Below are the code and all the weights of a small trained network. Each question names an input and a target symbol and asks about switching units off, where a switched-off unit gives its printed mean instead of its output.

import numpy as np


def w(rows, s, z=0):
    codes = np.array(rows[::2]) - 128.0
    scale = np.full(codes.shape[1], s)
    scale[-1] = z or s
    return codes * scale


def f(y):
    return np.maximum(y, 0)


def softmax(a):
    e = np.exp(a - a.max(-1, keepdims=True))
    return e / e.sum(-1, keepdims=True)


def log_softmax(a):
    a = a - a.max(-1, keepdims=True)
    return a - np.log(np.exp(a).sum(-1, keepdims=True))


def net(x, mask):
    ids = ['αβγδεζηθλμξπστφω'.index(c) for c in x.split()]
    T = len(ids)
    res = E[ids] + P[:T]
    u = 0
    for l in range(2):
        q, k, v = (res @ M[l].T for M in (Q, K, V))
        z = softmax(np.where(np.tri(T) > 0, q @ k.T / 3**0.5, -1e9)) @ v
        res = res + np.where(mask[u], z, O[l][:, -1]) @ O[l][:, :-1]
        u += 1
        y = f(res @ A[l][:, :-1].T + A[l][:, -1])
        res = res + np.where(mask[u : u + 4], y, B[l][:, -1]) @ B[l][:, :-1]
        u += 4
    return log_softmax(res[-1] @ U[:, :-1].T + U[:, -1])


Q, K, V, O, A, B = {}, {}, {}, {}, {}, {}
E = w([
[110,209,255],'α',
[176,144,159],'β',
[98,108,201],'γ',
[149,132,148],'δ',
[150,156,122],'ε',
[173,126,146],'ζ',
[125,134,131],'η',
[133,87,136],'θ',
[108,97,106],'λ',
[67,214,195],'μ',
[145,133,143],'ξ',
[138,170,79],'π',
[123,124,137],'σ',
[175,123,148],'τ',
[143,113,146],'φ',
[162,112,194],'ω',
],0.0087)
P = w([
[74,96,131],'0',
[255,128,157],'1',
[216,136,148],'2',
[198,121,167],'3',
[185,149,129],'4',
[155,154,157],'5',
[154,168,157],'6',
[120,147,155],'7',
[99,155,163],'8',
[112,176,185],'9',
[87,152,202],'10',
[100,193,192],'11',
],0.0058)
Q[0] = w([
[155,139,126],'L0H1',
[64,86,137],'L0H1',
[237,4,71],'L0H1',
],0.011)
K[0] = w([
[134,104,108],'L0H1',
[128,163,181],'L0H1',
[194,3,105],'L0H1',
],0.012)
V[0] = w([
[156,151,157],'L0H1',
[241,254,202],'L0H1',
[129,127,122],'L0H1',
],0.0093)
O[0] = w([
[97,93,102,163],'L0H1',
[69,8,97,253],'L0H1',
[117,118,122,123],'L0H1',
],0.012,0.0067)
A[0] = w([
[127,244,76,1],'L0N1',
[186,30,167,129],'L0N2',
[254,73,115,145],'L0N3',
[106,128,29,245],'L0N4',
],0.0092,0.0023)
B[0] = w([
[247,102,162,132],'L0N1',
[190,127,69,255],'L0N2',
[71,47,164,159],'L0N3',
[159,44,206,197],'L0N4',
],0.011,0.0044)
Q[1] = w([
[108,249,52],'L1H1',
[50,8,129],'L1H1',
[89,97,64],'L1H1',
],0.017)
K[1] = w([
[127,5,69],'L1H1',
[175,174,159],'L1H1',
[154,111,167],'L1H1',
],0.019)
V[1] = w([
[243,108,35],'L1H1',
[179,193,113],'L1H1',
[113,2,47],'L1H1',
],0.013)
O[1] = w([
[150,93,221,31],'L1H1',
[154,177,192,134],'L1H1',
[78,2,116,2],'L1H1',
],0.015,0.0051)
A[1] = w([
[189,104,113,253],'L1N1',
[151,120,200,127],'L1N2',
[5,157,140,119],'L1N3',
[167,204,134,141],'L1N4',
],0.012,0.0048)
B[1] = w([
[8,204,158,189],'L1N1',
[190,193,102,198],'L1N2',
[212,164,146,172],'L1N3',
[30,52,155,246],'L1N4',
],0.014,0.012)
U = w([
[142,26,64,87],'α',
[126,60,161,72],'β',
[31,166,108,251],'γ',
[163,130,133,203],'δ',
[130,130,129,254],'ε',
[125,89,149,74],'ζ',
[100,140,156,57],'η',
[88,135,171,34],'θ',
[98,158,206,21],'λ',
[121,253,9,77],'μ',
[130,132,129,62],'ξ',
[228,173,160,220],'π',
[89,145,158,75],'σ',
[133,86,153,85],'τ',
[113,144,141,46],'φ',
[122,92,145,84],'ω',
],0.0044,0.0059)

Each question gives the input, a string of symbols that net reads in full, and the target symbol t.
The units are the heads (3 rows each of Q, K, V and O) and the neurons (one row each of A and B). Each row of codes is followed by its name. A weight is (code - 128) times the scale printed after its matrix; where a second scale follows, it is the last column's (O, A, B and U).
mask holds one flag per unit, layer by layer, with each layer's heads first. A switched-off unit (its flag False) gives its mean, the last column of its rows in O or B, instead of its output. The means were averaged over made-up inputs and are rounded, as every weight is.
A unit's drop is (log p(t) with every unit on - log p(t) with that unit switched off) / (log p(t) with every unit on - log p(t) with every unit switched off).
The circuit of an input: a set's keep is (log p(t) with only the set's units on - log p(t) with every unit switched off) / (log p(t) with every unit on - log p(t) with every unit switched off). Starting from all 10 units, units are removed one at a time, each time the one whose removal leaves the highest keep (on an exact tie, the one counted first), for as long as the keep stays at least 0.8.
units of the circuit, in order: the units of the circuit, biggest drop first
most important unit: the unit with the biggest drop
top k neurons: the k neurons with the biggest drops, biggest first
drop of u: that unit's drop, to one decimal
input μ μ ε μ π δ, target μ: most important unit => L0H1
input μ μ α φ μ η α μ μ, target μ: units of the circuit, in order => L1H1; L0H1; L0N2; L1N4
input μ β θ σ ω τ δ φ μ λ ζ, target μ: units of the circuit, in order => L1H1; L0N2; L0H1
input α η μ λ λ η α σ α α π, target α: units of the circuit, in order => L1H1; L0H1
input μ π σ, target μ: units of the circuit, in order => L0H1; L1H1; L0N2
input μ μ η τ π β μ λ μ λ, target μ: units of the circuit, in order => L0H1; L1H1; L0N2; L1N4
input μ ζ γ α σ μ π λ σ α α, target μ: units of the circuit, in order => L1H1; L0N2; L1N4
input μ γ ω λ, target μ: units of the circuit, in order => L0H1; L1H1; L0N2
input μ α α ω π τ σ σ θ π η, target μ: units of the circuit, in order => L0H1; L1H1; L0N2; L1N4
input μ α μ σ π α α μ θ τ α, target μ: units of the circuit, in order => L1H1; L0N2; L0H1; L1N4
input μ α γ π τ ξ α ξ μ τ ε, target μ: units of the circuit, in order => L1H1; L0H1; L0N2; L1N4
input α μ α α α σ ζ ω α, target α: units of the circuit, in order => L1H1; L0H1
input μ μ μ α α μ, target μ: units of the circuit, in order => L0H1; L1H1; L0N2; L1N4
input π ζ μ μ α θ σ μ β μ, target π: most important unit => L0H1
input π σ σ δ α μ μ γ λ μ δ α, target π: top 2 neurons => L1N4; L1N2
input μ γ δ φ μ θ, target μ: units of the circuit, in order => L0H1; L1H1; L0N2
input μ ζ γ ω β μ σ, target μ: drop of L0H1 => 0.5
input μ ω α π φ ε, target μ: drop of L1N4 => 0.6
input π β λ η η μ μ γ λ μ τ μ, target π: drop of L1N3 => 0.1
input α π μ λ π μ β ε γ, target α: most important unit => L1H1
